Below are the code and all the weights of a small trained network. Each question names an input and a target symbol and asks about switching units off, where a switched-off unit gives its printed mean instead of its output.

import numpy as np


def w(rows, s, z=0):
    codes = np.array(rows[::2]) - 128.0
    scale = np.full(codes.shape[1], s)
    scale[-1] = z or s
    return codes * scale


def norm(h):
    return h / np.sqrt((h * h).mean(-1, keepdims=True) + 1e-5)


def f(y):
    return y / 2 * (1 + np.tanh(0.7978845608 * (y + 0.044715 * y**3)))


def softmax(a):
    e = np.exp(a - a.max(-1, keepdims=True))
    return e / e.sum(-1, keepdims=True)


def log_softmax(a):
    a = a - a.max(-1, keepdims=True)
    return a - np.log(np.exp(a).sum(-1, keepdims=True))


def net(x, mask):
    ids = ['γεθπψω'.index(c) for c in x.split()]
    T = len(ids)
    res = E[ids] + P[:T]
    u = 0
    for l in range(2):
        r = norm(res)
        for j in range(3):
            rows = slice(4 * j, 4 * j + 4)
            q, k, v = (r @ M[l][rows].T for M in (Q, K, V))
            z = softmax(np.where(np.tri(T) > 0, q @ k.T / 4**0.5, -1e9)) @ v
            o = O[l][rows]
            res = res + np.where(mask[u + j], z, o[:, -1]) @ o[:, :-1]
        u += 3
        y = f(norm(res) @ A[l][:, :-1].T + A[l][:, -1])
        res = res + np.where(mask[u : u + 4], y, B[l][:, -1]) @ B[l][:, :-1]
        u += 4
    return log_softmax(norm(res)[-1] @ U[:, :-1].T + U[:, -1])


Q, K, V, O, A, B = {}, {}, {}, {}, {}, {}
E = w([
[148,83,145],'γ',
[172,122,152],'ε',
[90,126,107],'θ',
[117,75,155],'π',
[5,129,55],'ψ',
[91,94,211],'ω',
],0.019)
P = w([
[136,27,77],'0',
[195,108,114],'1',
[88,93,183],'2',
[175,128,124],'3',
[123,106,168],'4',
[117,8,116],'5',
[103,136,202],'6',
[164,136,147],'7',
[130,32,126],'8',
[98,2,101],'9',
],0.0066)
Q[0] = w([
[111,72,126],'0.h1',
[137,81,222],'0.h1',
[48,166,112],'0.h1',
[65,84,117],'0.h1',
[87,143,193],'0.h2',
[169,40,70],'0.h2',
[138,127,94],'0.h2',
[151,166,108],'0.h2',
[118,141,50],'0.h3',
[90,184,72],'0.h3',
[155,187,2],'0.h3',
[166,144,142],'0.h3',
],0.016)
K[0] = w([
[151,77,73],'0.h1',
[80,103,144],'0.h1',
[93,72,113],'0.h1',
[183,88,98],'0.h1',
[115,117,187],'0.h2',
[133,146,69],'0.h2',
[253,172,114],'0.h2',
[99,218,113],'0.h2',
[209,56,132],'0.h3',
[113,121,117],'0.h3',
[140,8,130],'0.h3',
[129,63,137],'0.h3',
],0.014)
V[0] = w([
[130,95,49],'0.h1',
[57,123,127],'0.h1',
[122,120,171],'0.h1',
[117,22,71],'0.h1',
[104,105,8],'0.h2',
[151,198,73],'0.h2',
[132,150,106],'0.h2',
[187,162,97],'0.h2',
[151,99,123],'0.h3',
[76,126,110],'0.h3',
[173,116,161],'0.h3',
[111,72,133],'0.h3',
],0.012)
O[0] = w([
[198,211,71,116],'0.h1',
[114,160,57,105],'0.h1',
[95,163,117,167],'0.h1',
[172,189,105,224],'0.h1',
[60,254,90,69],'0.h2',
[91,128,91,2],'0.h2',
[160,124,69,84],'0.h2',
[126,169,172,76],'0.h2',
[104,145,122,150],'0.h3',
[94,78,187,125],'0.h3',
[88,110,122,151],'0.h3',
[71,93,97,181],'0.h3',
],0.0064,0.0082)
A[0] = w([
[112,31,209,158],'0.n1',
[175,42,203,168],'0.n2',
[140,151,110,58],'0.n3',
[78,206,6,252],'0.n4',
],0.011,0.0031)
B[0] = w([
[168,149,3,235],'0.n1',
[46,239,169,249],'0.n2',
[195,32,39,120],'0.n3',
[127,181,153,148],'0.n4',
],0.007,0.015)
Q[1] = w([
[85,204,101],'1.h1',
[100,75,112],'1.h1',
[106,79,91],'1.h1',
[188,100,127],'1.h1',
[8,204,82],'1.h2',
[81,91,119],'1.h2',
[142,170,140],'1.h2',
[172,75,105],'1.h2',
[135,125,123],'1.h3',
[174,149,95],'1.h3',
[187,107,130],'1.h3',
[102,123,106],'1.h3',
],0.016)
K[1] = w([
[223,82,136],'1.h1',
[188,113,174],'1.h1',
[127,170,175],'1.h1',
[2,210,102],'1.h1',
[108,74,181],'1.h2',
[140,69,71],'1.h2',
[72,66,125],'1.h2',
[227,139,81],'1.h2',
[109,112,74],'1.h3',
[119,211,142],'1.h3',
[203,168,101],'1.h3',
[57,151,176],'1.h3',
],0.013)
V[1] = w([
[76,143,162],'1.h1',
[166,79,1],'1.h1',
[202,179,168],'1.h1',
[194,90,30],'1.h1',
[36,170,45],'1.h2',
[161,95,237],'1.h2',
[183,202,32],'1.h2',
[177,246,221],'1.h2',
[199,196,244],'1.h3',
[55,75,234],'1.h3',
[146,74,133],'1.h3',
[131,148,83],'1.h3',
],0.0098)
O[1] = w([
[121,254,233,137],'1.h1',
[113,40,53,65],'1.h1',
[105,72,179,215],'1.h1',
[2,92,99,88],'1.h1',
[196,229,78,179],'1.h2',
[47,125,218,151],'1.h2',
[76,119,29,79],'1.h2',
[4,137,65,255],'1.h2',
[22,25,131,207],'1.h3',
[146,164,187,137],'1.h3',
[213,2,145,57],'1.h3',
[216,106,58,136],'1.h3',
],0.0066,0.0072)
A[1] = w([
[155,211,2,254],'1.n1',
[95,134,108,24],'1.n2',
[96,135,208,222],'1.n3',
[172,45,69,111],'1.n4',
],0.0091,0.00097)
B[1] = w([
[139,255,125,254],'1.n1',
[175,138,39,153],'1.n2',
[139,176,100,248],'1.n3',
[77,119,170,108],'1.n4',
],0.0088,0.004)
U = w([
[140,72,114,71],'γ',
[94,116,172,47],'ε',
[172,147,99,1],'θ',
[193,137,86,146],'π',
[247,162,129,229],'ψ',
[150,137,234,189],'ω',
],0.012,0.0023)

Each question gives the input, a string of symbols that net reads in full, and the target symbol t.
The units are the heads (4 rows each of Q, K, V and O) and the neurons (one row each of A and B). Each row of codes is followed by its name. A weight is (code - 128) times the scale printed after its matrix; where a second scale follows, it is the last column's (O, A, B and U).
mask holds one flag per unit, layer by layer, with each layer's heads first. A switched-off unit (its flag False) gives its mean, the last column of its rows in O or B, instead of its output. The means were averaged over made-up inputs and are rounded, as every weight is.
A unit's drop is (log p(t) with every unit on - log p(t) with that unit switched off) / (log p(t) with every unit on - log p(t) with every unit switched off).
The circuit of an input: a set's keep is (log p(t) with only the set's units on - log p(t) with every unit switched off) / (log p(t) with every unit on - log p(t) with every unit switched off). Starting from the 12 units with the biggest drops (on a tie, the unit counted first), units are removed one at a time, each time the one whose removal leaves the highest keep (on an exact tie, the one counted first), for as long as the keep stays at least 0.8.
units of the circuit, in order: the units of the circuit, biggest drop first
most important unit: the unit with the biggest drop
k most important neurons: the k neurons with the biggest drops, biggest first
k most important neurons of layer l: the k neurons of layer l with the biggest drops, biggest first
heads that matter: for each layer, one digit per head in row order, 1 if its drop is at least 0.15 and else 0, layers parted by /
drop when u is switched off: that unit's drop, to one decimal
input ε ε ω ω ε γ ε π π π, target ω: units of the circuit, in order : [0.h2, 1.h2]
input π ε γ ω γ θ ε ε ω ω, target ψ: heads that matter : 000 / 010
input ε ω γ γ, target ω: most important unit : 0.h2
input ω γ π, target ψ: heads that matter : 000 / 010
input ψ ε ω ε, target ε: heads that matter : 111 / 100
input π ψ ε ε ε ψ, target ψ: units of the circuit, in order : [1.h2, 1.h3]
input ε ε π ψ ε γ, target ψ: 2 most important neurons : [0.n2, 0.n1]
input ε ω ε γ θ, target ω: heads that matter : 110 / 010
input ε γ γ ε ψ γ ω ε γ θ, target ω: 3 most important neurons of layer 0 : [0.n1, 0.n4, 0.n2]
input ω π ε ε θ ψ γ, target ψ: units of the circuit, in order : [0.n1, 1.h2]
input ω ω ω ε γ θ ψ ψ ω ψ, target ω: heads that matter : 010 / 010
input γ ψ ε ψ π ε ε ω ε γ, target γ: units of the circuit, in order : [0.h1, 0.n2, 1.h1]
input ε ε ω ψ γ ω ε ω γ, target ω: units of the circuit, in order : [1.h2, 0.h2]
input ω π ω θ ε ε ε ψ ψ, target ψ: heads that matter : 100 / 011
input ψ θ θ, target ψ: units of the circuit, in order : [1.h2]
input ω ε ε ω γ ω, target ψ: 2 most important neurons : [0.n1, 0.n2]
input ε ε ε ω θ ω ε ω ε ε, target ω: units of the circuit, in order : [1.h2, 0.h2]
input ε ω ε ω ε ε, target ω: units of the circuit, in order : [0.h2, 0.n2, 0.h1, 1.h2]
input θ ε ψ ε ψ π, target ψ: 2 most important neurons : [0.n1, 1.n1]
input γ ω ε, target γ: most important neuron of layer 0 : [0.n2]
input γ ε ψ ω, target γ: heads that matter : 111 / 100
input ω γ π ε ω ω ψ θ π θ, target ψ: 2 most important neurons : [0.n2, 0.n1]
input ε ε ω ω ψ, target ω: drop when 1.n2 is switched off : 0.0
input ε ε ε, target ε: drop when 0.h3 is switched off : 0.1
input γ π ε ω ε ε, target γ: drop when 0.n2 is switched off : 0.2
input θ π π, target π: drop when 0.h1 is switched off : 0.2
